Below are the code and all the weights of a small trained network. Each question names an input and a class and asks about switching units off, where a switched-off unit gives its printed mean instead of its output.

import numpy as np


def w(rows, s, z=0):
    codes = np.array(rows[::2]) - 128.0
    scale = np.full(codes.shape[1], s)
    scale[-1] = z or s
    return codes * scale


def f(y):
    return np.maximum(y, 0)


def log_softmax(a):
    a = a - a.max(-1, keepdims=True)
    return a - np.log(np.exp(a).sum(-1, keepdims=True))


def net(x, mask):
    res = np.array(x, float).reshape(1, 6) / 4 @ E
    y = f(res @ A[0][:, :-1].T + A[0][:, -1])
    res = res + np.where(mask, y, B[0][:, -1]) @ B[0][:, :-1]
    return log_softmax(res[-1] @ U[:, :-1].T + U[:, -1])


A, B = {}, {}
E = w([
[141,128,77,254],'x0',
[132,128,124,134],'x1',
[129,129,127,127],'x2',
[254,38,141,88],'x3',
[52,87,19,96],'x4',
[231,198,48,78],'x5',
],0.0077)
A[0] = w([
[148,133,103,227,51],'neuron 1',
[88,94,151,126,80],'neuron 2',
[169,155,174,146,171],'neuron 3',
[107,99,67,102,177],'neuron 4',
[167,121,78,226,198],'neuron 5',
[92,136,53,128,68],'neuron 6',
[134,195,180,112,233],'neuron 7',
[157,156,110,18,229],'neuron 8',
[178,181,205,199,35],'neuron 9',
[75,121,188,126,107],'neuron 10',
[87,200,131,129,4],'neuron 11',
[192,111,74,114,113],'neuron 12',
[156,196,206,182,9],'neuron 13',
[74,237,140,148,66],'neuron 14',
[97,80,153,173,106],'neuron 15',
[131,40,185,164,122],'neuron 16',
[146,194,95,104,104],'neuron 17',
[55,253,138,136,33],'neuron 18',
],0.013,0.0035)
B[0] = w([
[72,121,173,154,190],'neuron 1',
[134,185,93,73,172],'neuron 2',
[100,98,122,135,196],'neuron 3',
[113,57,175,109,207],'neuron 4',
[72,178,213,131,222],'neuron 5',
[97,66,59,132,197],'neuron 6',
[2,66,83,227,211],'neuron 7',
[88,157,160,160,254],'neuron 8',
[87,81,83,25,210],'neuron 9',
[92,175,96,109,194],'neuron 10',
[199,123,189,109,175],'neuron 11',
[133,144,165,34,199],'neuron 12',
[119,84,57,30,198],'neuron 13',
[176,110,164,70,219],'neuron 14',
[191,166,66,64,189],'neuron 15',
[150,193,146,59,212],'neuron 16',
[105,173,71,74,185],'neuron 17',
[225,115,201,65,233],'neuron 18',
],0.0081,0.009)
U = w([
[237,77,211,114,111],'0',
[96,23,84,119,28],'1',
[84,161,177,144,169],'2',
[129,138,137,132,254],'3',
[133,247,94,112,39],'4',
[128,126,145,141,213],'5',
[192,135,102,191,88],'6',
],0.014,0.0061)

Each question gives the input, the list of numbers given to net, and the class t.
The units are the neurons (one row each of A and B). Each row of codes is followed by its name. A weight is (code - 128) times the scale printed after its matrix; where a second scale follows, it is the last column's (A, B and U).
mask holds one flag per neuron, in row order. A switched-off neuron (its flag False) gives its mean, the last column of its row in B, instead of its output. The means were averaged over made-up inputs and are rounded, as every weight is.
A unit's drop is (log p(t) with every unit on - log p(t) with that unit switched off) / (log p(t) with every unit on - log p(t) with every unit switched off).
The circuit of an input: a set's keep is (log p(t) with only the set's units on - log p(t) with every unit switched off) / (log p(t) with every unit on - log p(t) with every unit switched off). Starting from the 12 units with the biggest drops (on a tie, the unit counted first), units are removed one at a time, each time the one whose removal leaves the highest keep (on an exact tie, the one counted first), for as long as the keep stays at least 0.8.
units of the circuit, in order: the units of the circuit, biggest drop first
unit that matters most: the unit with the biggest drop
top k neurons: the k neurons with the biggest drops, biggest first
drop of u: that unit's drop, to one decimal
input [-1,-2,-3,-7,-8,-1], class 1: units of the circuit, in order -> [neuron 13; neuron 9]
input [8,-4,3,-8,6,-5], class 0: units of the circuit, in order -> [neuron 18; neuron 14]
input [-2,-1,5,7,4,-4], class 0: units of the circuit, in order -> [neuron 7]
input [8,-3,1,3,0,5], class 2: units of the circuit, in order -> [neuron 5; neuron 1]
input [1,-7,8,-8,3,5], class 0: units of the circuit, in order -> [neuron 18; neuron 14]
input [-5,-6,2,-6,-5,-8], class 4: units of the circuit, in order -> [neuron 10; neuron 2; neuron 15]
input [5,8,8,7,-7,-2], class 3: units of the circuit, in order -> [neuron 18; neuron 14]
input [-2,-6,1,-5,7,-8], class 4: units of the circuit, in order -> [neuron 2; neuron 15]
input [-3,6,4,7,6,1], class 0: top 2 neurons -> [neuron 7; neuron 12]
input [4,8,-7,-6,-5,6], class 5: top 2 neurons -> [neuron 7; neuron 17]
input [-7,3,1,5,-2,6], class 2: units of the circuit, in order -> [neuron 8; neuron 18]
input [-7,-3,-1,-1,2,6], class 2: units of the circuit, in order -> [neuron 8; neuron 15]
input [-5,6,6,4,0,7], class 4: top 2 neurons -> [neuron 17; neuron 18]
input [-2,-4,3,-6,-6,-8], class 4: unit that matters most -> neuron 10
input [8,0,0,-5,-6,6], class 2: top 3 neurons -> [neuron 5; neuron 1; neuron 7]
input [7,-6,-3,-2,-3,7], class 2: top 3 neurons -> [neuron 5; neuron 1; neuron 15]
input [-8,3,8,6,6,5], class 2: top 3 neurons -> [neuron 8; neuron 18; neuron 14]
input [-6,-3,7,5,-4,7], class 3: drop of neuron 16 -> 0.1
input [-5,-2,6,2,5,-6], class 3: drop of neuron 7 -> 0.2
input [-6,5,-1,-8,-3,2], class 0: units of the circuit, in order -> [neuron 18]
input [7,4,3,-8,0,0], class 0: drop of neuron 14 -> 0.2
input [-1,-5,8,-8,-7,-3], class 0: drop of neuron 1 -> 0.0
